Here is a tiny trained network, its code and every weight. The questions are about switching its units off for an input and a target symbol, where a switched-off unit gives its printed mean instead of its output.

import numpy as np


def w(rows, s, z=0):
    codes = np.array(rows[::2]) - 128.0
    scale = np.full(codes.shape[1], s)
    scale[-1] = z or s
    return codes * scale


def f(y):
    return np.maximum(y, 0)


def softmax(a):
    e = np.exp(a - a.max(-1, keepdims=True))
    return e / e.sum(-1, keepdims=True)


def log_softmax(a):
    a = a - a.max(-1, keepdims=True)
    return a - np.log(np.exp(a).sum(-1, keepdims=True))


def net(x, mask):
    ids = ['αβγδεζθλμξπστφψω'.index(c) for c in x.split()]
    T = len(ids)
    res = E[ids] + P[:T]
    u = 0
    for l in range(3):
        q, k, v = (res @ M[l].T for M in (Q, K, V))
        z = softmax(np.where(np.tri(T) > 0, q @ k.T / 4**0.5, -1e9)) @ v
        res = res + np.where(mask[u], z, O[l][:, -1]) @ O[l][:, :-1]
        u += 1
        y = f(res @ A[l][:, :-1].T + A[l][:, -1])
        res = res + np.where(mask[u : u + 4], y, B[l][:, -1]) @ B[l][:, :-1]
        u += 4
    return log_softmax(res[-1] @ U[:, :-1].T + U[:, -1])


Q, K, V, O, A, B = {}, {}, {}, {}, {}, {}
E = w([
[61,187,150,114],'α',
[214,65,167,157],'β',
[133,173,109,57],'γ',
[105,128,177,163],'δ',
[162,108,120,185],'ε',
[187,118,140,94],'ζ',
[168,74,189,194],'θ',
[76,175,154,71],'λ',
[162,144,93,119],'μ',
[214,93,117,181],'ξ',
[148,115,137,117],'π',
[254,91,90,146],'σ',
[115,129,186,66],'τ',
[66,148,206,110],'φ',
[89,190,94,82],'ψ',
[140,90,222,136],'ω',
],0.0063)
P = w([
[135,134,109,127],'0',
[156,151,214,138],'1',
[170,140,184,44],'2',
[157,113,85,61],'3',
[114,186,30,209],'4',
[6,97,134,184],'5',
[91,11,234,149],'6',
[210,198,223,127],'7',
],0.014)
Q[0] = w([
[202,84,194,73],'L0H0',
[204,161,133,95],'L0H0',
[195,193,91,134],'L0H0',
[84,8,172,62],'L0H0',
],0.013)
K[0] = w([
[94,74,2,137],'L0H0',
[100,131,74,214],'L0H0',
[112,190,145,218],'L0H0',
[101,37,88,64],'L0H0',
],0.01)
V[0] = w([
[80,171,118,164],'L0H0',
[113,141,140,67],'L0H0',
[254,30,113,149],'L0H0',
[52,168,179,54],'L0H0',
],0.014)
O[0] = w([
[123,33,82,64,12],'L0H0',
[254,144,135,187,212],'L0H0',
[43,233,164,134,249],'L0H0',
[246,72,119,220,148],'L0H0',
],0.0078,0.002)
A[0] = w([
[27,29,79,143,253],'L0N0',
[209,168,163,115,184],'L0N1',
[86,118,2,119,197],'L0N2',
[161,109,183,13,76],'L0N3',
],0.0059,0.0043)
B[0] = w([
[28,2,143,94,172],'L0N0',
[169,145,151,82,254],'L0N1',
[79,114,69,124,173],'L0N2',
[118,149,124,202,204],'L0N3',
],0.0079,0.0043)
Q[1] = w([
[107,117,157,245],'L1H0',
[150,122,200,73],'L1H0',
[110,145,52,192],'L1H0',
[153,178,53,100],'L1H0',
],0.012)
K[1] = w([
[170,132,158,9],'L1H0',
[109,131,27,127],'L1H0',
[138,117,219,124],'L1H0',
[80,77,165,207],'L1H0',
],0.012)
V[1] = w([
[150,171,14,18],'L1H0',
[92,84,254,211],'L1H0',
[72,43,144,31],'L1H0',
[93,26,141,70],'L1H0',
],0.0075)
O[1] = w([
[134,167,18,154,234],'L1H0',
[108,97,229,89,39],'L1H0',
[115,131,107,9,50],'L1H0',
[135,116,117,26,5],'L1H0',
],0.011,0.0023)
A[1] = w([
[157,84,111,130,185],'L1N0',
[40,24,93,200,228],'L1N1',
[64,35,99,196,182],'L1N2',
[42,10,3,77,252],'L1N3',
],0.0056,0.0019)
B[1] = w([
[184,138,128,78,171],'L1N0',
[59,11,30,49,253],'L1N1',
[33,54,25,34,236],'L1N2',
[208,201,131,3,179],'L1N3',
],0.0062,0.0041)
Q[2] = w([
[128,97,189,226],'L2H0',
[23,83,170,121],'L2H0',
[126,162,198,33],'L2H0',
[95,255,62,174],'L2H0',
],0.0095)
K[2] = w([
[153,102,219,243],'L2H0',
[17,70,192,133],'L2H0',
[117,177,195,26],'L2H0',
[71,255,43,189],'L2H0',
],0.0083)
V[2] = w([
[2,226,73,117],'L2H0',
[230,125,8,170],'L2H0',
[113,212,78,82],'L2H0',
[149,170,176,233],'L2H0',
],0.0068)
O[2] = w([
[3,167,81,172,253],'L2H0',
[223,130,1,155,228],'L2H0',
[79,110,82,202,220],'L2H0',
[186,239,180,151,30],'L2H0',
],0.0075,0.004)
A[2] = w([
[121,43,180,7,190],'L2N0',
[150,203,186,164,250],'L2N1',
[125,251,72,149,171],'L2N2',
[2,175,168,124,1],'L2N3',
],0.0071,0.006)
B[2] = w([
[94,47,202,220,215],'L2N0',
[96,139,217,185,207],'L2N1',
[106,151,145,239,245],'L2N2',
[216,191,69,2,246],'L2N3',
],0.0077,0.011)
U = w([
[137,13,93,99,49],'α',
[147,230,189,68,123],'β',
[191,185,75,193,99],'γ',
[18,35,167,167,115],'δ',
[63,76,95,65,125],'ε',
[72,163,182,246,133],'ζ',
[84,103,180,53,201],'θ',
[254,144,97,30,129],'λ',
[35,97,68,190,221],'μ',
[139,179,67,33,71],'ξ',
[113,124,131,124,166],'π',
[118,230,92,146,3],'σ',
[252,199,200,136,145],'τ',
[175,53,196,112,113],'φ',
[163,108,37,87,105],'ψ',
[79,114,238,153,159],'ω',
],0.0053,0.0058)

Each question gives the input, a string of symbols that net reads in full, and the target symbol t.
The units are the heads (4 rows each of Q, K, V and O) and the neurons (one row each of A and B). Each row of codes is followed by its name. A weight is (code - 128) times the scale printed after its matrix; where a second scale follows, it is the last column's (O, A, B and U).
mask holds one flag per unit, layer by layer, with each layer's heads first. A switched-off unit (its flag False) gives its mean, the last column of its rows in O or B, instead of its output. The means were averaged over made-up inputs and are rounded, as every weight is.
A unit's drop is (log p(t) with every unit on - log p(t) with that unit switched off) / (log p(t) with every unit on - log p(t) with every unit switched off).
The circuit of an input: a set's keep is (log p(t) with only the set's units on - log p(t) with every unit switched off) / (log p(t) with every unit on - log p(t) with every unit switched off). Starting from the 12 units with the biggest drops (on a tie, the unit counted first), units are removed one at a time, each time the one whose removal leaves the highest keep (on an exact tie, the one counted first), for as long as the keep stays at least 0.8.
circuit, biggest first: the units of the circuit, biggest drop first
most important unit: the unit with the biggest drop
k most important neurons: the k neurons with the biggest drops, biggest first
top k neurons in layer l: the k neurons of layer l with the biggest drops, biggest first
input μ γ μ γ, target μ: most important unit	L2H0
input μ ω ζ ζ τ, target ω: circuit, biggest first	L1H0, L2H0
input α γ δ δ ω ζ α γ, target ω: circuit, biggest first	L1H0, L0H0, L2H0
input ω γ θ δ, target ω: circuit, biggest first	L1H0, L2H0, L2N0
input τ φ ψ θ ζ, target φ: circuit, biggest first	L1H0, L0H0, L2H0, L2N0
input ω τ ω μ γ β τ δ, target γ: circuit, biggest first	L1H0, L2H0
input π γ π τ τ, target γ: circuit, biggest first	L0H0, L2H0
input μ φ ω, target μ: circuit, biggest first	L1H0, L0H0, L2H0, L0N3
input ε ψ β α γ ζ θ ε, target γ: circuit, biggest first	L1H0, L2H0, L0N2
input μ β σ λ ζ, target β: circuit, biggest first	L1H0, L2N3, L0H0, L2H0
input ψ β π β, target ψ: circuit, biggest first	L0H0, L1H0, L2H0, L0N2
input μ γ τ β ζ σ ξ, target β: circuit, biggest first	L0H0, L2N3, L2H0
input ζ β γ τ ξ δ φ, target τ: circuit, biggest first	L0H0, L2H0
input μ γ β, target μ: most important neuron	L1N3
input τ μ μ σ ζ τ π τ, target ζ: 3 most important neurons	L2N2, L2N1, L0N2
input ζ ζ δ γ φ, target ζ: 3 most important neurons	L0N0, L2N1, L2N2
input ξ ζ α ζ σ τ δ μ, target σ: 2 most important neurons	L2N3, L2N2
input ζ ζ δ ζ τ, target ζ: 2 most important neurons	L0N0, L2N1
input μ β τ μ μ, target β: 2 most important neurons	L2N3, L0N3
input σ μ μ ε δ τ τ ζ, target δ: most important unit	L0H0
input γ τ σ, target γ: top 2 neurons in layer 2	L2N2, L2N3
input θ ζ β μ μ α ξ ζ, target μ: top 2 neurons in layer 1	L1N1, L1N2
input β δ ζ ψ μ, target δ: top 2 neurons in layer 2	L2N0, L2N3
